J284: [ 99 133  64  98  92  95 106 173 124]
J64: [101 134  67  99  94  97 107 171 124]
J574: [101 135  67  99  93  97 106 130 128]
J962: [101 106  67 106 106  97 106 171 123]
J111: [129 128 121 130 129 129 128 126 128]
J346: [100 133 106  99  92 125 106 171 124]
count J962: [106] : 4
places J346: [124] : 8

J923: [127 119 143 124 114 129 102 143 121 111 133 134 145 121 135 130 140 135
 151 132]
J562: [118 153 128 133 139 112 125 112 132 131 124 127 118 127 114 122 128 131
 117 118]
J441: [130 125 131 134 156 127  78 150 141 103 140 131 147  96 134 134 150 121
 144 113]
J554: [122 101 130 130 102 115 137 173 137 110 143 136 191 123 172 124  84 126
 130 128]
J102: [133 120 115 127 129 122 138  86 143 140 119 120 118 155  89 143 141 113
 142 118]
J321: [126 130 135 126 139 131 109 191 126 115 127 136  71 116 177 136 134 124
 137 125]
J448: [126 178 122 115 126 191 139 131 109 126 129 127 176 101  86 127 121 106
 122 132]
J432: [130 125 131 134 156 127  78 150 141 103 140 131 147  96 152 135 150 121
 144 113]
count J923: [115] : 0
then: [125 112 132 131 124 127 118 127 114 122 128] : [131]
then: [126 139 131 109 191 126 115] : [127]

J389: [130 153  48  84 122]
J752: [102 103 103  68  97]
J995: [113 151 103  68 131]
J658: [129 157  54 131 102]
J424: [103 103  68 103 103]
both J752 J658:  : [102]
both J658 J995:  : [131]
count J424: [103] : 4
both J658 J752:  : [102]
then: [151 103] : [68]
find: [102 103 103  68  97] : J752

J760: [117 112 136 125 128 123 117 129 130 127 118 128 130 137 124 120 129 114
 128 129]
J332: [136 143 121 123 115 121 127 124 139 129 139 120 127 139 130 121  55 149
 137 130]
J940: [129 129 127 130 116 128 128 114 136 130 160 134 128 149 114 125 114 131
 148 128]
places J332: [139] : 8 10 13
count J332: [130] : 2
find: [136 143 121 123 115 121 127 124 139 129 139 120 127 139 130 121  55 149
 137 130] : J332
count J940: [128] : 4
then: [120 129 114] : [128]
find: [129 129 127 130 116 128 128 114 136 130 160 134 128 149 114 125 114 131
 148 128] : J940
then: [130 127 118 128 130 137 124 120 129] : [114]

J243: [123 105 125 150 133 122 167 127 146 126 167 101 151 107 125 148 126 130
 149 142 149 124 137 131 137 120 113 129 117 147 139 150 147 177 168 144
  77 153 106  85 147 174 118 122 108 112  90 196 138  87 128 124 142]
J83: [167 122 110 150 146 126 133 125 105 123  88 123 114 146 139 100 131 127
 125 124 125 130 125 116 122 160 173 117 125 170 116 104 121  72  94 102
 175 127 180 161  96  85 138 149 125 149  83  70 118 152 125 142 120]
J551: [123 105 125 150 133 122 167 110 146 126 167 101 127 107 158 151 126 130
 149 142 149 124 147 131 137 120 113 129 125 147 139 150 147 177 168 144
  77 153 106  85 147 174 118 122 108 112  90 196 138  87 128 124 142]
then: [123 105 125 150 133 122 167 110 146 126] : [167]
find: [123 105 125 150 133 122 167 110 146 126 167 101 127 107 158 151 126 130
 149 142 149 124 147 131 137 120 113 129 125 147 139 150 147 177 168 144
  77 153 106  85 147 174 118 122 108 112  90 196 138  87 128 124 142] : J551
then: [170 116 104 121  72  94 102 175 127] : [180]
find: [123 105 125 150 133 122 167 127 146 126 167 101 151 107 125 148 126 130
 149 142 149 124 137 131 137 120 113 129 117 147 139 150 147 177 168 144
  77 153 106  85 147 174 118 122 108 112  90 196 138  87 128 124 142] : J243

J445: [133  85 157 116 136 145  95  97 123 105 164 123]
J629: [156 105 155  95 129  58  94  89  96 135 179  95]
J525: [128 137 122 116 123 110 122 116 105 131 121 117]
J244: [131 112 125 111 120 126  93 103 105 120 120 101]
J59: [135  99 154 127 137 158 114 109 136  59 138 132]
J128: [123  58 161 136 138 184  85  94 164  83 143 140]
J299: [152 130 142 139 130 153 133 106 127 155  90 123]
J834: [128 102 145 115 139 139 110 130 126 118 159 124]
J387: [152 130 142 139 130 153 130 106 139 139 149 123]
J381: [131 111 121 114 131 125  93 137 113 125 127 100]
J809: [118 123 110 143 127 124 119 152 153 107  89 134]
both J525 J299:  : [123]
count J387: [139] : 3

J727: [ 69 201 127  81 122]
J931: [135 137 135 110 126]
J582: [ 99 137 136  99 124]
J669: [124 130 131 123 130]
J388: [133 117 133 117 117]
then: [137 135 110] : [126]
then: [ 69 201] : [127]
count J388: [117] : 3
then: [124 130] : [131]
count J931: [127] : 0

J680: [128 123 135 117 126 124 116 128 131 119 132 114 134 132 146 137 135 150
 139 136 117 124 139 125 122]
J323: [126 128 131 138 129 135 140 127 136 129 135 129 129 142 122 119 126 119
 124 139 124 138 133 133 140]
J150: [115 131 139 125 121 136 134 137 129 135 116 130 117 143 129 139 127 109
 124 130 125 131 131 131 124]
J371: [125 130 123 134 120 123 120 120 131 120 113 140 130 135 120 118 125 124
 135 118 120 116 127 121 124]
J590: [123 131 131 128 129 136 142 128 138 120 132 133 131 136 115 115 124 113
 133 131 121 133 126 130 133]
J757: [158 117 126 137  93 102 142  83 117 162  87 147 162 149  92 150 118 160
  55 141 143 100 175 135 120]
J322: [131 128 133 117 124 135 120 122 116 123 125 137 123 128 121 118 129 128
 125 133 136 138 144 127 115]
J103: [126 129 121 137 125 125 130 131 128 121 112 140 129 121 122 120 125 128
 132 119 136 116 131 130 125]
count J371: [120] : 6
count J150: [131] : 4
find: [158 117 126 137  93 102 142  83 117 162  87 147 162 149  92 150 118 160
  55 141 143 100 175 135 120] : J757
count J103: [131] : 2
count J323: [129] : 4
count J371: [135] : 2

J788: [134 135 141 140 117 143 135 152 110 103 125 115 123 107 105 175 105 125
 117 116 139 112 144 110 103 111 111 115 112 120 156 102 178 113 124 108
 141 138 130 146 120 123  87  76 120 137]
J894: [123 142 122 130 132 130 112  86 152 151 144 153 110 143 134  79 187 122
 135 130 170 109  98 118 131 122 130 118  74 128 119 125 127 131 133 120
 112 117 120 112 131 127 148 168 133 126]
J476: [145 119 141 129 138 121 137 197 136 120 161 114  76 130 142 167  93 116
 101 133 137 137 150 111 143 111 134 151 121 120 150 108 160 109 121 115
  93 140 135 159 114 124  85  71 131 129]
J876: [150 136 106 126 115 124 108  90 124 144 109 128 153 130 107 118 147 130
 155 130 125 120 120 129  95 132 124 102 123 124 131 125 155 122  92  94
 103 130 130 131 129 130 121 117 120  94]
J416: [114 136 130 130 109 131 120 101 154 146 151 153 101 144 145  80 178 123
 123 129 168 115 101 120 147 122 132 132  78 131 117 128 112 134 127 136
 123 115 118 109 131 132 154 176 135 126]
J838: [132 135 119 127 115 129 117  89 139 144 125 144 138 139 131  89 166 131
 139 126 141 121 109 131 125 132 132 123 100 128 125 129 128 134 129 120
 110 119 120 111 138 119 147 158 123 131]
J856: [126 122 139 135 128 130 134 185 121 111 143 108  97 118 118 183  90 118
 109 124 136 126 154 107 113 108 122 132 131 120 141 116 139 107 119 125
 152 141 138 168 109 129  88  74 141 121]
J45: [107 130 137 129 117 130  93 120 155  98 157 150  93 144 152  88 164 123
 114 129 163 121 107  98  98 122 135 144  98 132 115 131  98 136 123 150
 134  93 118 112 130 141 156  93 139 125]
J74: [119 117 140 131 133 124 135 195 128 115 153 109  86 124 130 179  89 116
 105 129 136 132 154 108 127 109 128 142 140 123 131 124 115 109 119 138
 157 140 140 171 106 136  97  85 150 115]
J406: [139 137 131 127 113 129 113  84 134 145 119 140 144 131 122  95 164 131
 146 127 139 119 110 130 113 132 129 114 101 127 128 126 141 131 131 109
 106 121 113 115 136 111 140 146 120 130]
J584: [145 138 109 127 113 127 109  84 129 145 113 135 149 133 113 105 158 129
 152 128 133 118 114 129 102 132 126 107 109 125 130 125 150 126 134 100
 103 125 126 122 133 106 130 131 119 128]
J679: [110 115 142 129 138 121 137 197 136 120 161 114  76 130 142 167  93 116
 101 133 137 137 128 111 143 111 134 151 144 126 120 132  95 114 120 151
 159 137 140 166 107 144 109 103 157 112]
then: [145 119 140] : [144]
count J45: [93] : 4
count J876: [94] : 2
find: [145 119 141 129 138 121 137 197 136 120 161 114  76 130 142 167  93 116
 101 133 137 137 150 111 143 111 134 151 121 120 150 108 160 109 121 115
  93 140 135 159 114 124  85  71 131 129] : J476
count J406: [131] : 5

J508: [ 92 146 147 131 128 136 124 132 132 129 124 126 126 130 144 129 126 145
 108 141 129 129 118 132 127 150  98 122 122 114 153 137 137 146 135 136
 126 126 121 116 122]
J907: [ 92 146 147 131 128 136 124 132 132 118 124 126 126 130 144 121 126 145
 108 141 129 129 118 132 127  99  98 122 122 114 153 137 137 146 135 136
 126 126 121 116 122]
J114: [131 117 138 124 137 109 134 122 122 121 130 137 125 127 113 125 124 129
 145 130 127  91 137 120 130 150 132 116 138 110  92 134 115 133 131 107
 128 122 124 119 104]
J897: [189 143 130 132 121 135 127 134 132 139 124 139 136 139 154 135 124  96
 118 115 131 133 144 135 136 115 157  81 135 117  86 136 129 143 115 116
 129 125 124 155 125]
J663: [ 92 146 147 131 128 136 124 132 132 129 124 126 126 130 144 129 126 145
 108 141 141 129 118 132 127  99  98 122 122 114 153 137 137 146 135 136
 126 126 121 116 122]
count J663: [123] : 0
count J897: [139] : 3

J135: [153 161 168 174 178 181 182 182 180 175 170 163 156 147 139 130 121 114
 107]
J117: [162 169 175 180 184 185 186 185 183 178 173 166 159 152 143 135 127 119
 111]
J61: [145 148 151 153 153 153 151 148 146 142 137 132 127 121 151 113 109 106
 104]
J836: [ 93  85  77  72  68  66 152  67  71  77  84  92 101 111 139 130 139 148
 155]
J648: [116 113 109 106 104 103 102 104 105 107 110 114 118 122 127 131 135 139
 141]
places J836: [139] : 14 16
find: [ 93  85  77  72  68  66 152  67  71  77  84  92 101 111 139 130 139 148
 155] : J836

J558: [131 115 133 128 144 134 127]
J181: [142 139 123 126 125 125 129]
J857: [143 116 149 120 131 141 146]
J948: [145 146 116 118 117 119 127]
J925: [116 132 149  94 110 126 126]
J733: [143 140 136 120 169 138 144]
J398: [132 149 116 139 143 114 127]
J611: [133 132 122 126 120 124 129]
J613: [130 154 111  94 130  94 126]
then: [130 154 111  94 130] : [94]
then: [149 116] : [139]
both J181 J925:  : [126]
then: [132 149 116] : [139]
both J613 J181:  : [126]
then: [116 149 120] : [131]
count J613: [130] : 2

J545: [155 166 155 166 166 155 155]
J935: [105 141 155 118  95 127 140]
J989: [135 154 157 135 100 135 100]
places J935: [140] : 6
places J989: [135] : 0 3 5
count J545: [155] : 4
places J545: [155] : 0 2 5 6
both J545 J935:  : [155]

J202: [146 198  90 114 109]
J736: [165 196 165 165 165]
J87: [115 197  97 115  72]
J875: [ 71  71  71 104 104]
count J87: [72] : 1
places J736: [165] : 0 2 3 4
then: [115 197] : [97]
places J736: [196] : 1
places J202: [146] : 0
then: [165 196 165] : [165]
count J875: [72] : 0

J529: [142 186 124  52 146 149]
J139: [162  48 118 152 112 111]
J377: [ 82 186 124 146 146 147]
J221: [189 189 124  83 189  83]
count J377: [146] : 2
count J221: [83] : 2
both J529 J221:  : [124]
both J377 J221:  : [124]

J167: [167 179 112 170 121 159 179 175 134 150]
J513: [ 99  93 110 185 111 189 176 102 133 125]
J235: [185 185 135 185 161 145 185 107 185 145]
J292: [139  97 120 128 177 144 198 125  75 109]
J957: [100 100 107 186 106 188 179 114 142 144]
J423: [168 176 112 176 112 155 176 176 132 158]
J572: [178 184 198 149  97 144 181 144 113 137]
J718: [203 176 102 165 114 121 146 179 131 166]
J619: [187 178 101 157 139 143 139 149 146 168]
J19: [155 107 115 119 182 151 143 102  64 125]
then: [177 144 198] : [125]
places J235: [185] : 0 1 3 6 8
both J619 J718:  : [146]
both J292 J19:  : [125]
places J423: [176] : 1 3 6 7
places J235: [145] : 5 9

J457: [170 147  81  62]
J492: [214 214 214 214]
J745: [147  82 178 145]
J665: [147 179 178 145]
then: [147  81] : [62]
count J492: [214] : 4
count J457: [170] : 1
both J457 J745:  : [147]

